Here is a tiny trained network, its code and every weight. The questions are about switching its units off for an input and a class, where a switched-off unit gives its printed mean instead of its output.

import numpy as np


def w(rows, s, z=0):
    codes = np.array(rows[::2]) - 128.0
    scale = np.full(codes.shape[1], s)
    scale[-1] = z or s
    return codes * scale


def f(y):
    return y / 2 * (1 + np.tanh(0.7978845608 * (y + 0.044715 * y**3)))


def log_softmax(a):
    a = a - a.max(-1, keepdims=True)
    return a - np.log(np.exp(a).sum(-1, keepdims=True))


def net(x, mask):
    res = np.array(x, float).reshape(1, 6) / 4 @ E
    y = f(res @ A[0][:, :-1].T + A[0][:, -1])
    res = res + np.where(mask, y, B[0][:, -1]) @ B[0][:, :-1]
    return log_softmax(res[-1] @ U[:, :-1].T + U[:, -1])


A, B = {}, {}
E = w([
[118,121,55,117,79,75,168,180],'x0',
[13,142,172,130,135,119,216,88],'x1',
[106,151,191,216,219,186,110,68],'x2',
[97,97,135,68,119,55,102,86],'x3',
[201,173,105,71,114,110,185,110],'x4',
[140,168,98,119,164,123,83,104],'x5',
],0.011)
A[0] = w([
[130,147,216,127,160,102,148,50,122],'neuron 1',
[126,139,62,98,115,84,133,149,22],'neuron 2',
[108,151,173,222,136,155,188,130,237],'neuron 3',
[110,91,122,187,135,51,140,122,106],'neuron 4',
[69,142,103,222,147,164,177,145,2],'neuron 5',
[253,176,126,145,173,153,102,87,127],'neuron 6',
],0.02,0.0025)
B[0] = w([
[91,94,222,108,129,132,176,71,225],'neuron 1',
[100,89,154,120,131,114,207,127,198],'neuron 2',
[111,91,157,176,131,131,95,180,233],'neuron 3',
[108,126,70,118,139,128,47,152,158],'neuron 4',
[225,161,250,122,115,144,164,132,208],'neuron 5',
[186,219,171,119,119,123,85,136,253],'neuron 6',
],0.019,0.022)
U = w([
[118,55,197,191,161,173,131,126,209],'0',
[219,216,157,150,119,118,77,176,112],'1',
[100,185,134,61,162,63,131,27,111],'2',
[153,161,36,210,176,198,154,24,1],'3',
[154,176,2,43,87,4,198,140,199],'4',
[95,88,89,175,170,135,32,136,85],'5',
],0.0086,0.0051)

Each question gives the input, the list of numbers given to net, and the class t.
The units are the neurons (one row each of A and B). Each row of codes is followed by its name. A weight is (code - 128) times the scale printed after its matrix; where a second scale follows, it is the last column's (A, B and U).
mask holds one flag per neuron, in row order. A switched-off neuron (its flag False) gives its mean, the last column of its row in B, instead of its output. The means were averaged over made-up inputs and are rounded, as every weight is.
A unit's drop is (log p(t) with every unit on - log p(t) with that unit switched off) / (log p(t) with every unit on - log p(t) with every unit switched off).
The circuit of an input: a set's keep is (log p(t) with only the set's units on - log p(t) with every unit switched off) / (log p(t) with every unit on - log p(t) with every unit switched off). Starting from all 6 units, units are removed one at a time, each time the one whose removal leaves the highest keep (on an exact tie, the one counted first), for as long as the keep stays at least 0.8.
units of the circuit, in order: the units of the circuit, biggest drop first
unit that matters most: the unit with the biggest drop
top k neurons: the k neurons with the biggest drops, biggest first
drop when u is switched off: that unit's drop, to one decimal
input [-6,1,3,-5,-3,3], class 1: unit that matters most -> neuron 6
input [-7,0,-1,4,3,1], class 2: top 2 neurons -> (neuron 3; neuron 1)
input [-3,0,-2,2,-2,7], class 2: top 3 neurons -> (neuron 3; neuron 5; neuron 6)
input [-3,7,-2,5,-4,4], class 2: top 2 neurons -> (neuron 3; neuron 5)
input [7,-4,5,-4,-5,-8], class 1: top 2 neurons -> (neuron 1; neuron 5)
input [2,2,-1,8,-3,3], class 4: top 4 neurons -> (neuron 3; neuron 1; neuron 5; neuron 6)
input [6,-2,3,1,3,-5], class 4: top 2 neurons -> (neuron 3; neuron 1)
input [-7,8,-5,1,-1,6], class 2: top 3 neurons -> (neuron 3; neuron 5; neuron 2)
input [-2,1,-7,-5,7,-4], class 4: top 2 neurons -> (neuron 3; neuron 1)
input [6,-3,8,-2,-2,-5], class 1: top 2 neurons -> (neuron 1; neuron 5)
input [2,7,2,8,-1,4], class 2: top 2 neurons -> (neuron 3; neuron 5)
input [8,3,-1,-6,-1,5], class 0: top 2 neurons -> (neuron 6; neuron 2)
input [8,6,3,3,5,6], class 2: drop when neuron 3 is switched off -> 1.9
input [1,-4,7,4,-7,5], class 1: units of the circuit, in order -> (neuron 2)
input [1,-7,-7,5,-5,6], class 4: drop when neuron 1 is switched off -> 0.1
input [-5,-4,-3,8,-1,2], class 2: drop when neuron 4 is switched off -> 0.0
